Below is a small trained network, with its code and all its weights. Each question gives an input and a class and asks what happens when units are switched off, that is, made to give their printed mean instead of their output.

import numpy as np


def w(rows, s, z=0):
    codes = np.array(rows[::2]) - 128.0
    scale = np.full(codes.shape[1], s)
    scale[-1] = z or s
    return codes * scale


def f(y):
    return np.maximum(y, 0)


def log_softmax(a):
    a = a - a.max(-1, keepdims=True)
    return a - np.log(np.exp(a).sum(-1, keepdims=True))


def net(x, mask):
    res = np.array(x, float).reshape(1, 7) / 4 @ E
    y = f(res @ A[0][:, :-1].T + A[0][:, -1])
    res = res + np.where(mask, y, B[0][:, -1]) @ B[0][:, :-1]
    return log_softmax(res[-1] @ U[:, :-1].T + U[:, -1])


A, B = {}, {}
E = w([
[127,44,136,31],'x0',
[48,215,160,66],'x1',
[148,140,97,112],'x2',
[194,139,249,100],'x3',
[133,130,122,124],'x4',
[112,118,152,140],'x5',
[132,130,125,126],'x6',
],0.012)
A[0] = w([
[214,44,166,106,114],'N1',
[79,183,166,45,8],'N2',
[187,102,152,99,126],'N3',
[171,82,109,193,155],'N4',
[84,58,113,49,88],'N5',
[73,204,102,143,140],'N6',
[74,75,62,140,192],'N7',
[152,91,165,126,118],'N8',
[82,107,132,170,119],'N9',
[98,165,161,57,2],'N10',
[78,93,126,31,112],'N11',
[34,195,79,146,131],'N12',
[190,70,168,73,107],'N13',
[102,87,75,127,205],'N14',
[203,204,178,148,128],'N15',
[92,178,86,142,140],'N16',
[166,181,187,122,26],'N17',
[81,184,125,100,150],'N18',
[208,126,163,104,135],'N19',
[28,38,9,152,84],'N20',
[182,207,145,228,89],'N21',
[33,204,135,103,156],'N22',
[168,192,198,125,215],'N23',
[140,135,115,118,132],'N24',
[167,73,100,211,97],'N25',
[146,109,78,226,9],'N26',
[177,115,122,211,139],'N27',
[66,202,181,1,221],'N28',
],0.0092,0.0076)
B[0] = w([
[44,78,29,185,208],'N1',
[235,42,165,1,166],'N2',
[86,112,84,161,173],'N3',
[168,142,197,66,197],'N4',
[150,158,163,81,178],'N5',
[86,101,91,196,183],'N6',
[170,211,213,94,204],'N7',
[115,119,112,142,162],'N8',
[123,139,122,122,147],'N9',
[174,57,126,89,151],'N10',
[149,145,163,79,185],'N11',
[59,119,79,190,196],'N12',
[82,51,64,186,191],'N13',
[121,153,172,155,194],'N14',
[157,134,157,85,190],'N15',
[114,122,101,151,172],'N16',
[90,217,195,125,152],'N17',
[93,138,118,181,178],'N18',
[95,124,76,127,185],'N19',
[215,113,171,31,220],'N20',
[232,118,206,41,193],'N21',
[106,137,112,166,202],'N22',
[156,60,147,88,218],'N23',
[107,124,130,115,134],'N24',
[161,179,173,96,189],'N25',
[130,189,102,157,164],'N26',
[159,147,170,88,190],'N27',
[113,200,164,132,251],'N28',
],0.0083,0.013)
U = w([
[113,214,173,127,2],'0',
[158,57,155,79,218],'1',
[13,92,29,247,221],'2',
],0.011,0.00037)

Each question gives the input, the list of numbers given to net, and the class t.
The units are the neurons (one row each of A and B). Each row of codes is followed by its name. A weight is (code - 128) times the scale printed after its matrix; where a second scale follows, it is the last column's (A, B and U).
mask holds one flag per neuron, in row order. A switched-off neuron (its flag False) gives its mean, the last column of its row in B, instead of its output. The means were averaged over made-up inputs and are rounded, as every weight is.
A unit's drop is (log p(t) with every unit on - log p(t) with that unit switched off) / (log p(t) with every unit on - log p(t) with every unit switched off).
The circuit of an input: a set's keep is (log p(t) with only the set's units on - log p(t) with every unit switched off) / (log p(t) with every unit on - log p(t) with every unit switched off). Starting from the 12 units with the biggest drops (on a tie, the unit counted first), units are removed one at a time, each time the one whose removal leaves the highest keep (on an exact tie, the one counted first), for as long as the keep stays at least 0.8.
units of the circuit, in order: the units of the circuit, biggest drop first
k most important neurons: the k neurons with the biggest drops, biggest first
drop when u is switched off: that unit's drop, to one decimal
input [6,5,0,-1,3,5,-1], class 0: units of the circuit, in order	(N28)
input [6,5,3,-1,7,4,1], class 0: 2 most important neurons	(N28; N23)
input [1,8,6,4,-4,0,4], class 1: 2 most important neurons	(N2; N10)
input [-8,-5,8,2,0,-2,1], class 1: 3 most important neurons	(N21; N28; N7)
input [-7,0,-2,6,-4,-1,5], class 1: units of the circuit, in order	(N23; N21)
input [6,2,-7,-2,-1,2,-3], class 0: units of the circuit, in order	(N23; N28)
input [-5,-8,7,0,-5,6,2], class 0: 2 most important neurons	(N26; N25)
input [8,1,7,-6,8,4,1], class 0: units of the circuit, in order	(N7; N23)
input [-3,-6,-2,-1,-3,3,6], class 0: units of the circuit, in order	(N23; N25)
input [6,4,-7,-3,-8,-8,-5], class 0: 2 most important neurons	(N28; N23)
input [3,6,-5,6,1,-1,-7], class 1: 4 most important neurons	(N2; N23; N10; N7)
input [-8,-4,3,4,-1,-5,-7], class 1: 3 most important neurons	(N21; N28; N23)
input [-1,7,1,-7,6,-2,-7], class 2: 2 most important neurons	(N12; N6)
input [-1,6,-2,-5,-8,-8,-1], class 2: units of the circuit, in order	(N12)
input [5,-7,0,7,7,2,-5], class 2: drop when N1 is switched off	0.1
input [8,1,-2,-3,5,1,6], class 0: drop when N21 is switched off	0.2
input [-7,6,-6,0,3,-1,5], class 2: drop when N4 is switched off	0.1
input [-2,0,-3,3,-7,1,8], class 1: drop when N14 is switched off	0.2
